Below is a small trained network, with its code and all its weights. Each question gives an input and a class and asks what happens when units are switched off, that is, made to give their printed mean instead of their output.

import numpy as np


def w(rows, s, z=0):
    codes = np.array(rows[::2]) - 128.0
    scale = np.full(codes.shape[1], s)
    scale[-1] = z or s
    return codes * scale


def f(y):
    return y / 2 * (1 + np.tanh(0.7978845608 * (y + 0.044715 * y**3)))


def log_softmax(a):
    a = a - a.max(-1, keepdims=True)
    return a - np.log(np.exp(a).sum(-1, keepdims=True))


def net(x, mask):
    res = np.array(x, float).reshape(1, 6) / 4 @ E
    y = f(res @ A[0][:, :-1].T + A[0][:, -1])
    res = res + np.where(mask, y, B[0][:, -1]) @ B[0][:, :-1]
    return log_softmax(res[-1] @ U[:, :-1].T + U[:, -1])


A, B = {}, {}
E = w([
[204,129,251],'x0',
[70,212,222],'x1',
[253,5,138],'x2',
[103,58,85],'x3',
[252,154,87],'x4',
[40,184,132],'x5',
],0.0059)
A[0] = w([
[186,94,110,135],'neuron 1',
[109,150,130,254],'neuron 2',
[179,216,75,170],'neuron 3',
[216,117,69,163],'neuron 4',
[133,134,211,74],'neuron 5',
[95,119,101,143],'neuron 6',
[122,4,96,134],'neuron 7',
[107,104,158,178],'neuron 8',
],0.019,0.0041)
B[0] = w([
[147,59,118,216],'neuron 1',
[92,150,102,166],'neuron 2',
[78,114,46,184],'neuron 3',
[146,19,109,253],'neuron 4',
[149,145,217,166],'neuron 5',
[72,133,135,159],'neuron 6',
[253,230,163,250],'neuron 7',
[86,164,108,149],'neuron 8',
],0.023,0.013)
U = w([
[163,26,80,227],'0',
[213,219,47,50],'1',
[123,153,10,198],'2',
[63,116,96,5],'3',
[97,138,185,133],'4',
],0.012,0.0015)

Each question gives the input, the list of numbers given to net, and the class t.
The units are the neurons (one row each of A and B). Each row of codes is followed by its name. A weight is (code - 128) times the scale printed after its matrix; where a second scale follows, it is the last column's (A, B and U).
mask holds one flag per neuron, in row order. A switched-off neuron (its flag False) gives its mean, the last column of its row in B, instead of its output. The means were averaged over made-up inputs and are rounded, as every weight is.
A unit's drop is (log p(t) with every unit on - log p(t) with that unit switched off) / (log p(t) with every unit on - log p(t) with every unit switched off).
The circuit of an input: a set's keep is (log p(t) with only the set's units on - log p(t) with every unit switched off) / (log p(t) with every unit on - log p(t) with every unit switched off). Starting from all 8 units, units are removed one at a time, each time the one whose removal leaves the highest keep (on an exact tie, the one counted first), for as long as the keep stays at least 0.8.
units of the circuit, in order: the units of the circuit, biggest drop first
most important unit: the unit with the biggest drop
top k neurons: the k neurons with the biggest drops, biggest first
drop of u: that unit's drop, to one decimal
input [-1,0,-1,-5,-5,-3], class 4: units of the circuit, in order -> neuron 7; neuron 4; neuron 3
input [-6,1,-5,-2,-4,-1], class 3: top 2 neurons -> neuron 7; neuron 6
input [1,-1,4,-5,-7,-5], class 1: most important unit -> neuron 4
input [6,-5,-3,-2,-3,-4], class 4: units of the circuit, in order -> neuron 4; neuron 7; neuron 3
input [3,-6,-7,-6,-8,1], class 4: units of the circuit, in order -> neuron 7; neuron 3; neuron 4
input [5,-4,-4,0,3,1], class 2: units of the circuit, in order -> neuron 7; neuron 4; neuron 1
input [-2,4,1,-3,-2,-3], class 4: top 4 neurons -> neuron 7; neuron 4; neuron 3; neuron 1
input [-6,4,-7,-1,-3,-1], class 3: units of the circuit, in order -> neuron 7; neuron 6
input [0,8,-2,7,-3,5], class 3: top 2 neurons -> neuron 7; neuron 2
input [2,6,4,-6,-1,-5], class 4: top 3 neurons -> neuron 7; neuron 4; neuron 5
input [1,3,0,1,2,3], class 4: top 4 neurons -> neuron 7; neuron 4; neuron 3; neuron 1
input [-3,4,-1,3,-3,-4], class 3: top 3 neurons -> neuron 7; neuron 4; neuron 5
input [-5,8,-1,7,3,-5], class 2: top 3 neurons -> neuron 7; neuron 4; neuron 5
input [-8,1,-4,4,7,4], class 2: units of the circuit, in order -> neuron 3
input [-4,8,1,-8,1,1], class 3: top 3 neurons -> neuron 7; neuron 3; neuron 5
input [6,-7,-6,2,0,4], class 2: top 4 neurons -> neuron 7; neuron 4; neuron 5; neuron 1
input [-3,-8,-6,5,2,5], class 2: top 2 neurons -> neuron 7; neuron 6
input [8,-3,-7,-4,6,3], class 2: top 2 neurons -> neuron 7; neuron 3
input [-3,-8,-5,-2,8,-1], class 0: drop of neuron 3 -> 0.0
input [-5,2,8,3,-3,0], class 1: drop of neuron 7 -> 0.5
input [-6,1,-8,-2,3,-6], class 2: drop of neuron 7 -> 0.2
input [8,1,1,8,-7,2], class 4: most important unit -> neuron 5
